Here is a tiny trained network, its code and every weight. The questions are about switching its units off for an input and a target symbol, where a switched-off unit gives its printed mean instead of its output.

import numpy as np


def w(rows, s, z=0):
    codes = np.array(rows[::2]) - 128.0
    scale = np.full(codes.shape[1], s)
    scale[-1] = z or s
    return codes * scale


def f(y):
    return np.maximum(y, 0)


def softmax(a):
    e = np.exp(a - a.max(-1, keepdims=True))
    return e / e.sum(-1, keepdims=True)


def log_softmax(a):
    a = a - a.max(-1, keepdims=True)
    return a - np.log(np.exp(a).sum(-1, keepdims=True))


def net(x, mask):
    ids = ['βελμστφ'.index(c) for c in x.split()]
    T = len(ids)
    res = E[ids] + P[:T]
    u = 0
    for l in range(3):
        q, k, v = (res @ M[l].T for M in (Q, K, V))
        z = softmax(np.where(np.tri(T) > 0, q @ k.T / 2**0.5, -1e9)) @ v
        res = res + np.where(mask[u], z, O[l][:, -1]) @ O[l][:, :-1]
        u += 1
        y = f(res @ A[l][:, :-1].T + A[l][:, -1])
        res = res + np.where(mask[u : u + 8], y, B[l][:, -1]) @ B[l][:, :-1]
        u += 8
    return log_softmax(res[-1] @ U[:, :-1].T + U[:, -1])


Q, K, V, O, A, B = {}, {}, {}, {}, {}, {}
E = w([
[223,134,235,95,192,128,69,196,131,121,133],'β',
[97,58,249,114,150,219,110,159,74,178,20],'ε',
[152,103,177,155,60,164,162,132,86,48,107],'λ',
[113,211,71,127,59,44,15,143,36,241,120],'μ',
[76,250,218,1,104,88,90,139,181,193,100],'σ',
[124,204,219,86,195,226,171,67,87,150,48],'τ',
[141,205,146,42,165,196,123,247,182,198,147],'φ',
],0.014)
P = w([
[111,68,41,120,127,1,188,94,121,127,117],'0',
[102,173,165,116,80,94,60,64,65,215,96],'1',
[175,144,152,115,145,104,35,72,135,157,142],'2',
[121,89,147,132,150,148,66,111,172,167,128],'3',
[154,45,205,115,132,138,105,136,220,134,121],'4',
[128,120,195,100,180,212,35,109,207,100,168],'5',
],0.0095)
Q[0] = w([
[167,92,59,46,211,118,193,80,67,183,175],'0.h1',
[222,145,253,174,197,113,125,37,122,126,141],'0.h1',
],0.0049)
K[0] = w([
[128,23,108,147,127,106,109,88,183,75,72],'0.h1',
[153,93,254,93,188,126,101,103,138,89,80],'0.h1',
],0.0061)
V[0] = w([
[4,133,56,34,145,160,195,71,249,3,97],'0.h1',
[125,250,61,203,54,110,148,206,104,208,132],'0.h1',
],0.0031)
O[0] = w([
[143,138,174,98,148,99,89,123,207,40,55,3],'0.h1',
[141,44,138,199,167,193,151,89,241,10,142,154],'0.h1',
],0.013,0.0043)
A[0] = w([
[159,101,61,121,150,60,228,190,144,45,65,93],'0.n1',
[111,139,190,180,125,91,88,109,143,74,216,160],'0.n2',
[176,130,68,76,144,115,114,221,136,196,67,163],'0.n3',
[251,213,108,92,199,89,108,65,127,254,102,120],'0.n4',
[125,111,109,122,127,77,28,190,115,136,199,176],'0.n5',
[157,166,51,64,124,62,155,53,54,126,122,255],'0.n6',
[127,92,73,88,97,65,191,108,144,94,57,175],'0.n7',
[130,69,62,165,225,61,118,217,88,73,216,132],'0.n8',
],0.0064,0.0016)
B[0] = w([
[211,99,224,131,116,129,129,32,144,137,136,140],'0.n1',
[90,107,218,157,79,65,142,82,63,128,197,149],'0.n2',
[57,81,69,153,161,137,191,94,174,71,97,192],'0.n3',
[100,153,254,110,12,169,140,51,150,151,168,255],'0.n4',
[114,64,173,125,118,113,200,109,189,134,52,204],'0.n5',
[102,161,185,72,243,200,164,233,180,84,73,176],'0.n6',
[146,116,134,10,152,33,196,76,169,105,77,145],'0.n7',
[65,138,153,155,108,135,139,203,72,186,75,146],'0.n8',
],0.0074,0.0088)
Q[1] = w([
[77,86,145,167,147,142,201,177,68,14,119],'1.h1',
[206,108,190,186,55,105,85,2,107,71,180],'1.h1',
],0.0069)
K[1] = w([
[207,121,228,189,93,188,2,169,124,153,124],'1.h1',
[134,87,131,115,125,85,141,147,125,110,74],'1.h1',
],0.0086)
V[1] = w([
[151,129,136,84,186,207,185,49,69,19,167],'1.h1',
[53,201,190,221,137,200,219,149,1,88,204],'1.h1',
],0.0042)
O[1] = w([
[169,143,24,133,4,193,149,160,135,101,31,183],'1.h1',
[149,55,124,107,133,55,185,89,59,54,181,5],'1.h1',
],0.011,0.0029)
A[1] = w([
[105,93,168,55,160,108,61,76,120,208,88,186],'1.n1',
[123,150,66,116,75,165,120,79,103,119,83,152],'1.n2',
[127,102,90,93,151,48,96,119,198,80,136,2],'1.n3',
[200,151,50,88,70,70,128,97,164,148,161,112],'1.n4',
[133,144,160,127,170,232,129,113,104,125,122,191],'1.n5',
[1,114,175,139,167,91,118,25,104,195,73,123],'1.n6',
[151,117,191,203,134,161,210,155,40,60,170,185],'1.n7',
[129,143,81,146,79,152,42,76,124,119,200,75],'1.n8',
],0.007,0.0022)
B[1] = w([
[148,175,5,159,75,127,254,174,175,94,113,238],'1.n1',
[109,202,137,64,183,37,100,75,135,93,136,167],'1.n2',
[75,188,97,147,103,217,76,193,126,149,140,131],'1.n3',
[185,52,114,145,117,122,208,59,107,165,80,131],'1.n4',
[160,81,47,155,90,104,153,143,194,180,142,194],'1.n5',
[147,128,141,166,186,115,76,169,117,51,235,254],'1.n6',
[95,114,128,62,104,98,7,159,203,72,127,171],'1.n7',
[68,173,116,133,94,67,140,197,113,68,146,141],'1.n8',
],0.0072,0.015)
Q[2] = w([
[231,199,130,253,27,46,186,54,154,164,155],'2.h1',
[205,166,215,196,65,176,126,211,127,86,189],'2.h1',
],0.0065)
K[2] = w([
[58,176,134,118,250,112,212,158,136,21,3],'2.h1',
[113,121,172,127,210,153,114,196,141,91,103],'2.h1',
],0.0047)
V[2] = w([
[105,109,3,158,143,187,106,113,93,129,181],'2.h1',
[167,203,83,132,61,136,204,193,67,29,158],'2.h1',
],0.0067)
O[2] = w([
[152,149,144,170,89,86,135,72,176,234,133,2],'2.h1',
[178,61,254,112,82,184,94,163,55,213,161,239],'2.h1',
],0.016,0.0081)
A[2] = w([
[135,194,151,139,177,139,127,52,141,149,134,40],'2.n1',
[73,190,104,222,106,146,117,219,213,175,86,2],'2.n2',
[131,121,183,78,132,145,69,104,70,138,59,186],'2.n3',
[60,195,109,156,142,176,115,133,115,108,112,118],'2.n4',
[145,135,176,182,96,241,115,191,204,110,183,154],'2.n5',
[63,110,71,127,81,143,71,133,230,86,131,210],'2.n6',
[155,145,118,84,190,254,50,170,85,189,56,28],'2.n7',
[131,141,187,35,136,99,102,250,168,46,160,57],'2.n8',
],0.0068,0.0014)
B[2] = w([
[134,100,102,91,128,45,146,78,100,114,36,131],'2.n1',
[164,107,202,130,228,166,128,157,108,102,148,175],'2.n2',
[190,200,109,47,110,122,150,121,255,183,151,176],'2.n3',
[111,120,64,153,113,141,223,141,124,97,48,153],'2.n4',
[125,72,71,112,125,107,99,73,115,110,50,251],'2.n5',
[65,129,243,184,65,172,141,153,169,179,197,169],'2.n6',
[142,117,119,74,216,49,130,192,164,163,110,197],'2.n7',
[91,76,130,255,116,108,116,60,107,159,151,252],'2.n8',
],0.0077,0.025)
U = w([
[44,109,156,101,173,194,143,55,62,69,131,58],'β',
[103,153,171,164,112,193,171,93,61,170,97,126],'ε',
[8,108,48,113,67,134,141,132,136,115,91,71],'λ',
[100,128,51,159,142,100,133,98,175,137,159,232],'μ',
[119,141,146,202,167,137,69,94,123,122,24,26],'σ',
[90,129,198,35,108,138,66,150,163,2,133,255],'τ',
[159,141,156,176,102,216,146,176,153,36,129,89],'φ',
],0.0056,0.0016)

Each question gives the input, a string of symbols that net reads in full, and the target symbol t.
The units are the heads (2 rows each of Q, K, V and O) and the neurons (one row each of A and B). Each row of codes is followed by its name. A weight is (code - 128) times the scale printed after its matrix; where a second scale follows, it is the last column's (O, A, B and U).
mask holds one flag per unit, layer by layer, with each layer's heads first. A switched-off unit (its flag False) gives its mean, the last column of its rows in O or B, instead of its output. The means were averaged over made-up inputs and are rounded, as every weight is.
A unit's drop is (log p(t) with every unit on - log p(t) with that unit switched off) / (log p(t) with every unit on - log p(t) with every unit switched off).
The circuit of an input: a set's keep is (log p(t) with only the set's units on - log p(t) with every unit switched off) / (log p(t) with every unit on - log p(t) with every unit switched off). Starting from the 12 units with the biggest drops (on a tie, the unit counted first), units are removed one at a time, each time the one whose removal leaves the highest keep (on an exact tie, the one counted first), for as long as the keep stays at least 0.8.
circuit, biggest first: the units of the circuit, biggest drop first
unit that matters most: the unit with the biggest drop
top k neurons: the k neurons with the biggest drops, biggest first
top k neurons in layer l: the k neurons of layer l with the biggest drops, biggest first
input λ μ φ μ β σ, target λ: top neuron in layer 0 -> [0.n7]
input σ μ φ μ β, target σ: circuit, biggest first -> [1.h1, 2.n5, 0.n7, 0.h1]
input ε ε σ τ φ τ, target ε: circuit, biggest first -> [2.h1, 0.h1, 1.n1, 1.n7]
input μ ε φ, target μ: circuit, biggest first -> [0.h1, 2.h1]
input ε ε μ φ, target ε: circuit, biggest first -> [2.h1, 1.n6, 1.n1]
input φ φ ε, target φ: top 3 neurons in layer 1 -> [1.n1, 1.n6, 1.n5]
input σ μ φ, target σ: top 2 neurons -> [1.n1, 2.n5]
input ε τ λ μ μ, target ε: circuit, biggest first -> [2.h1, 0.h1, 1.n1]
input σ σ φ φ λ μ, target σ: circuit, biggest first -> [1.h1, 0.h1, 2.n5, 0.n7]
input λ ε μ, target λ: top 4 neurons in layer 0 -> [0.n4, 0.n7, 0.n1, 0.n3]
input μ ε σ μ μ ε, target μ: circuit, biggest first -> [1.h1, 2.h1]
input ε μ ε λ, target τ: top 3 neurons -> [1.n7, 2.n8, 1.n1]
input μ τ τ ε, target τ: top 2 neurons -> [0.n4, 1.n1]
input τ σ φ φ μ, target τ: top neuron -> [0.n7]
input φ φ φ ε, target φ: top 3 neurons -> [2.n8, 1.n1, 2.n2]
input σ β τ, target σ: top 2 neurons -> [2.n5, 0.n7]
input ε β ε, target ε: top 2 neurons -> [1.n1, 0.n4]
input τ σ τ μ λ μ, target τ: top 2 neurons -> [2.n3, 0.n7]
input λ φ β, target λ: top 2 neurons -> [1.n1, 0.n4]
input φ μ σ β μ, target φ: top 2 neurons -> [2.n2, 1.n1]
input μ μ λ τ σ, target μ: top 2 neurons -> [0.n8, 0.n4]
input φ τ φ φ τ, target φ: top 3 neurons -> [1.n1, 1.n5, 2.n2]
input μ ε β, target μ: unit that matters most -> 0.h1
